Below is a small trained network, with its code and all its weights. Each question gives an input and a class and asks what happens when units are switched off, that is, made to give their printed mean instead of their output.

import numpy as np


def w(rows, s, z=0):
    codes = np.array(rows[::2]) - 128.0
    scale = np.full(codes.shape[1], s)
    scale[-1] = z or s
    return codes * scale


def f(y):
    return y / 2 * (1 + np.tanh(0.7978845608 * (y + 0.044715 * y**3)))


def log_softmax(a):
    a = a - a.max(-1, keepdims=True)
    return a - np.log(np.exp(a).sum(-1, keepdims=True))


def net(x, mask):
    res = np.array(x, float).reshape(1, 6) / 4 @ E
    y = f(res @ A[0][:, :-1].T + A[0][:, -1])
    res = res + np.where(mask, y, B[0][:, -1]) @ B[0][:, :-1]
    return log_softmax(res[-1] @ U[:, :-1].T + U[:, -1])


A, B = {}, {}
E = w([
[255,84,159,152,169,60,103,206,67,230,160,144],'x0',
[146,126,86,165,155,106,99,103,134,123,132,138],'x1',
[202,117,115,181,76,184,163,76,154,205,51,109],'x2',
[138,119,105,154,102,94,129,146,126,99,113,161],'x3',
[116,134,134,116,184,107,148,81,98,123,106,90],'x4',
[106,225,120,7,92,71,7,172,161,137,63,79],'x5',
],0.0079)
A[0] = w([
[150,76,179,162,173,103,138,163,68,121,236,146,173],'N1',
[189,96,145,122,143,101,117,177,127,255,68,110,121],'N2',
[125,183,100,140,97,160,118,115,178,118,54,96,2],'N3',
[171,82,98,174,119,210,237,82,129,118,128,147,76],'N4',
[86,167,97,124,59,146,71,79,145,132,18,80,138],'N5',
[18,140,111,123,144,174,155,115,185,79,178,116,236],'N6',
],0.0071,0.0018)
B[0] = w([
[156,62,214,254,224,179,151,137,43,110,156,195,228],'N1',
[5,145,132,112,147,103,57,147,177,107,37,88,242],'N2',
[176,102,149,224,60,197,237,115,26,222,134,128,187],'N3',
[15,120,36,138,120,48,55,216,191,158,89,59,255],'N4',
[173,163,117,151,15,150,205,56,83,204,185,117,243],'N5',
[78,135,110,168,154,106,130,214,176,72,72,26,232],'N6',
],0.0075,0.0076)
U = w([
[109,118,130,135,152,105,92,156,158,79,99,148,224],'0',
[137,162,70,120,103,93,122,144,165,121,79,116,156],'1',
[255,104,185,170,122,166,210,90,77,156,175,177,1],'2',
],0.0089,0.0019)

Each question gives the input, the list of numbers given to net, and the class t.
The units are the neurons (one row each of A and B). Each row of codes is followed by its name. A weight is (code - 128) times the scale printed after its matrix; where a second scale follows, it is the last column's (A, B and U).
mask holds one flag per neuron, in row order. A switched-off neuron (its flag False) gives its mean, the last column of its row in B, instead of its output. The means were averaged over made-up inputs and are rounded, as every weight is.
A unit's drop is (log p(t) with every unit on - log p(t) with that unit switched off) / (log p(t) with every unit on - log p(t) with every unit switched off).
The circuit of an input: a set's keep is (log p(t) with only the set's units on - log p(t) with every unit switched off) / (log p(t) with every unit on - log p(t) with every unit switched off). Starting from all 6 units, units are removed one at a time, each time the one whose removal leaves the highest keep (on an exact tie, the one counted first), for as long as the keep stays at least 0.8.
units of the circuit, in order: the units of the circuit, biggest drop first
k most important neurons: the k neurons with the biggest drops, biggest first
drop of u: that unit's drop, to one decimal
input [0,5,-2,-4,-3,-7], class 0: units of the circuit, in order	N5
input [0,0,2,2,8,6], class 2: units of the circuit, in order	N4, N5
input [-8,1,4,7,4,4], class 2: units of the circuit, in order	N3, N5
input [-3,7,2,5,4,3], class 2: units of the circuit, in order	N4, N2
input [6,-4,6,-2,2,-1], class 0: 2 most important neurons	N2, N5
input [-8,-7,2,2,5,-7], class 1: 2 most important neurons	N1, N4
input [-3,4,4,-1,-1,-5], class 1: 2 most important neurons	N4, N1
input [0,-7,1,-4,8,1], class 2: 2 most important neurons	N4, N2
input [2,0,2,-8,-3,-4], class 0: 3 most important neurons	N4, N5, N3
input [8,-3,4,-8,-7,-6], class 0: 2 most important neurons	N2, N4
input [5,8,-3,-6,-4,0], class 2: 3 most important neurons	N4, N1, N6
input [4,6,7,0,-2,-8], class 0: 2 most important neurons	N4, N1
input [1,-4,-5,8,6,-1], class 2: drop of N2	0.6
input [5,-3,5,-2,-1,-6], class 0: drop of N4	0.3
input [1,3,-8,-8,-5,-5], class 2: units of the circuit, in order	N1
input [0,-2,6,-2,-1,-8], class 1: drop of N4	1.2
